Below are the code and all the weights of a small trained network. Each question names an input and a class and asks about switching units off, where a switched-off unit gives its printed mean instead of its output.

import numpy as np


def w(rows, s, z=0):
    codes = np.array(rows[::2]) - 128.0
    scale = np.full(codes.shape[1], s)
    scale[-1] = z or s
    return codes * scale


def f(y):
    return y / 2 * (1 + np.tanh(0.7978845608 * (y + 0.044715 * y**3)))


def log_softmax(a):
    a = a - a.max(-1, keepdims=True)
    return a - np.log(np.exp(a).sum(-1, keepdims=True))


def net(x, mask):
    res = np.array(x, float).reshape(1, 5) / 4 @ E
    y = f(res @ A[0][:, :-1].T + A[0][:, -1])
    res = res + np.where(mask, y, B[0][:, -1]) @ B[0][:, :-1]
    return log_softmax(res[-1] @ U[:, :-1].T + U[:, -1])


A, B = {}, {}
E = w([
[128,134,127,125,126,131,127,130,131,121],'x0',
[79,103,164,114,75,187,181,159,73,124],'x1',
[127,130,129,128,124,129,127,124,130,124],'x2',
[184,144,189,68,198,117,154,97,101,125],'x3',
[133,72,142,124,137,71,169,185,130,10],'x4',
],0.013)
A[0] = w([
[118,235,71,194,102,180,27,65,195,235,48],'neuron 0',
[160,168,190,60,113,194,149,96,75,175,125],'neuron 1',
[106,103,176,120,159,80,168,172,58,73,52],'neuron 2',
[131,29,204,80,156,67,209,219,120,39,8],'neuron 3',
[110,180,186,28,140,215,126,97,16,190,122],'neuron 4',
[141,183,179,77,125,185,170,100,89,168,122],'neuron 5',
[109,152,82,137,97,145,96,114,130,167,126],'neuron 6',
[113,79,42,190,107,53,86,182,198,80,134],'neuron 7',
[114,130,130,126,136,134,118,122,128,117,128],'neuron 8',
[174,93,51,205,147,30,92,190,192,74,130],'neuron 9',
[124,202,64,170,132,209,26,89,144,217,223],'neuron 10',
[25,67,166,125,31,191,193,205,39,87,2],'neuron 11',
[180,143,174,71,202,61,156,111,130,115,187],'neuron 12',
[58,64,139,150,62,177,188,220,59,104,204],'neuron 13',
[121,171,178,66,150,195,149,117,46,180,126],'neuron 14',
[111,197,73,152,119,167,69,92,152,205,195],'neuron 15',
[194,183,116,116,184,94,77,84,150,130,172],'neuron 16',
[135,91,181,96,147,68,201,190,94,57,149],'neuron 17',
[115,91,32,193,114,45,115,173,206,87,135],'neuron 18',
[2,111,51,218,6,203,90,171,141,178,22],'neuron 19',
[118,105,232,71,133,102,188,176,82,118,40],'neuron 20',
[104,94,86,183,113,58,62,178,204,81,136],'neuron 21',
[18,123,34,215,10,180,111,164,153,162,101],'neuron 22',
[129,150,112,112,129,141,141,131,136,117,130],'neuron 23',
[220,148,186,43,231,78,152,98,89,97,79],'neuron 24',
[185,186,121,134,206,84,80,90,173,167,80],'neuron 25',
[131,140,118,127,105,117,150,133,140,150,111],'neuron 26',
[123,210,88,174,88,166,33,44,155,213,85],'neuron 27',
[223,204,75,146,241,71,51,28,180,140,60],'neuron 28',
[55,63,157,142,35,198,199,187,48,86,15],'neuron 29',
[128,166,216,57,120,225,167,54,67,185,123],'neuron 30',
[39,52,169,135,28,202,222,212,52,115,182],'neuron 31',
[54,110,56,225,13,211,80,164,144,148,243],'neuron 32',
[101,113,129,141,68,146,145,123,109,116,86],'neuron 33',
[214,154,209,66,241,77,157,110,137,88,22],'neuron 34',
[132,139,133,163,135,124,152,125,143,151,117],'neuron 35',
[148,45,224,81,130,88,195,184,98,21,197],'neuron 36',
[135,107,55,211,140,43,112,181,205,82,136],'neuron 37',
[94,107,120,117,133,124,151,107,117,112,114],'neuron 38',
[153,116,50,180,116,53,104,173,197,70,141],'neuron 39',
],0.0047,0.0075)
B[0] = w([
[56,100,40,162,227,52,55,213,225,191,189],'neuron 0',
[94,172,195,143,72,114,193,75,82,135,172],'neuron 1',
[179,99,147,83,139,175,91,104,91,76,147],'neuron 2',
[235,60,146,48,149,205,66,85,92,38,178],'neuron 3',
[109,172,210,154,56,112,193,84,68,148,190],'neuron 4',
[128,164,187,169,77,140,174,110,86,143,163],'neuron 5',
[136,93,114,76,153,151,95,131,138,117,149],'neuron 6',
[73,184,172,193,81,94,205,107,113,199,186],'neuron 7',
[134,133,133,123,130,131,130,130,134,138,128],'neuron 8',
[74,185,157,170,93,82,184,121,119,185,185],'neuron 9',
[173,101,150,83,151,182,78,104,98,82,237],'neuron 10',
[45,64,34,143,239,54,21,200,220,194,175],'neuron 11',
[140,121,140,97,126,153,118,114,111,89,190],'neuron 12',
[194,125,179,89,102,186,123,82,74,78,224],'neuron 13',
[106,177,179,168,76,125,177,75,87,125,173],'neuron 14',
[179,77,148,81,140,170,81,107,99,78,206],'neuron 15',
[110,89,97,107,163,112,94,156,149,144,180],'neuron 16',
[112,95,77,105,165,119,84,157,162,147,194],'neuron 17',
[64,169,165,189,74,95,189,108,122,196,184],'neuron 18',
[254,74,213,29,78,246,96,56,30,9,182],'neuron 19',
[166,133,190,124,94,176,147,85,85,106,146],'neuron 20',
[62,187,159,183,87,86,174,120,112,187,177],'neuron 21',
[170,72,114,54,176,163,51,122,112,67,198],'neuron 22',
[136,133,129,127,134,108,127,119,122,127,129],'neuron 23',
[120,48,68,101,204,122,50,155,172,133,175],'neuron 24',
[170,85,144,69,141,169,80,117,104,85,158],'neuron 25',
[140,127,122,129,141,123,127,129,114,126,124],'neuron 26',
[102,65,78,112,200,108,61,160,168,151,186],'neuron 27',
[214,58,138,62,147,195,75,97,99,40,181],'neuron 28',
[81,73,43,135,233,65,31,188,195,177,171],'neuron 29',
[104,187,224,174,62,113,208,78,81,150,190],'neuron 30',
[178,95,147,92,135,166,97,99,101,77,236],'neuron 31',
[65,83,20,150,204,55,90,190,203,184,246],'neuron 32',
[141,105,112,120,142,128,97,128,138,123,132],'neuron 33',
[61,67,60,131,212,82,47,188,192,164,159],'neuron 34',
[128,130,130,127,131,134,116,128,128,120,126],'neuron 35',
[86,120,78,147,166,78,109,167,172,179,233],'neuron 36',
[66,175,147,186,84,100,180,124,112,189,182],'neuron 37',
[129,120,133,125,122,132,125,120,124,126,127],'neuron 38',
[76,166,148,177,100,113,163,123,122,173,179],'neuron 39',
],0.0055,0.011)
U = w([
[77,117,60,130,171,66,115,183,195,160,177],'0',
[203,115,145,77,124,201,123,88,82,76,2],'1',
[85,245,165,200,27,97,228,106,107,163,254],'2',
],0.011,0.00049)

Each question gives the input, the list of numbers given to net, and the class t.
The units are the neurons (one row each of A and B). Each row of codes is followed by its name. A weight is (code - 128) times the scale printed after its matrix; where a second scale follows, it is the last column's (A, B and U).
mask holds one flag per neuron, in row order. A switched-off neuron (its flag False) gives its mean, the last column of its row in B, instead of its output. The means were averaged over made-up inputs and are rounded, as every weight is.
A unit's drop is (log p(t) with every unit on - log p(t) with that unit switched off) / (log p(t) with every unit on - log p(t) with every unit switched off).
The circuit of an input: a set's keep is (log p(t) with only the set's units on - log p(t) with every unit switched off) / (log p(t) with every unit on - log p(t) with every unit switched off). Starting from the 12 units with the biggest drops (on a tie, the unit counted first), units are removed one at a time, each time the one whose removal leaves the highest keep (on an exact tie, the one counted first), for as long as the keep stays at least 0.8.
circuit, biggest first: the units of the circuit, biggest drop first
top k neurons: the k neurons with the biggest drops, biggest first
drop when u is switched off: that unit's drop, to one decimal
input [4,8,-7,0,1], class 0: circuit, biggest first -> neuron 11
input [8,1,0,-6,-6], class 1: top 3 neurons -> neuron 19; neuron 10; neuron 15
input [-5,-8,4,1,-6], class 1: top 4 neurons -> neuron 28; neuron 10; neuron 32; neuron 15
input [1,1,-3,-2,-3], class 1: top 4 neurons -> neuron 36; neuron 11; neuron 29; neuron 10
input [1,-8,-2,4,-5], class 1: top 2 neurons -> neuron 28; neuron 32
input [-1,-8,7,2,-1], class 1: top 4 neurons -> neuron 28; neuron 32; neuron 36; neuron 25
input [-8,2,-1,-8,-7], class 1: top 2 neurons -> neuron 19; neuron 10
input [4,2,-6,-8,-4], class 1: top 2 neurons -> neuron 19; neuron 22
input [7,-5,7,2,0], class 1: top 3 neurons -> neuron 32; neuron 28; neuron 0
input [-1,6,1,0,3], class 0: top 4 neurons -> neuron 11; neuron 29; neuron 19; neuron 36
input [1,0,2,5,6], class 0: top 3 neurons -> neuron 36; neuron 34; neuron 19
input [7,5,-4,0,1], class 0: top 4 neurons -> neuron 19; neuron 11; neuron 10; neuron 29
input [-5,-8,7,5,-3], class 1: top 2 neurons -> neuron 28; neuron 32
input [4,-8,4,8,6], class 0: circuit, biggest first -> neuron 34
input [7,1,-5,-4,-6], class 1: top 3 neurons -> neuron 19; neuron 10; neuron 15
input [4,0,4,-8,4], class 2: drop when neuron 7 is switched off -> 0.1
input [-5,0,-6,-5,1], class 2: drop when neuron 34 is switched off -> 0.1
input [7,-6,-1,0,5], class 2: drop when neuron 5 is switched off -> 0.0
input [-8,-4,6,7,1], class 0: drop when neuron 24 is switched off -> 0.7
input [-4,0,-3,-1,6], class 2: top neuron -> neuron 32
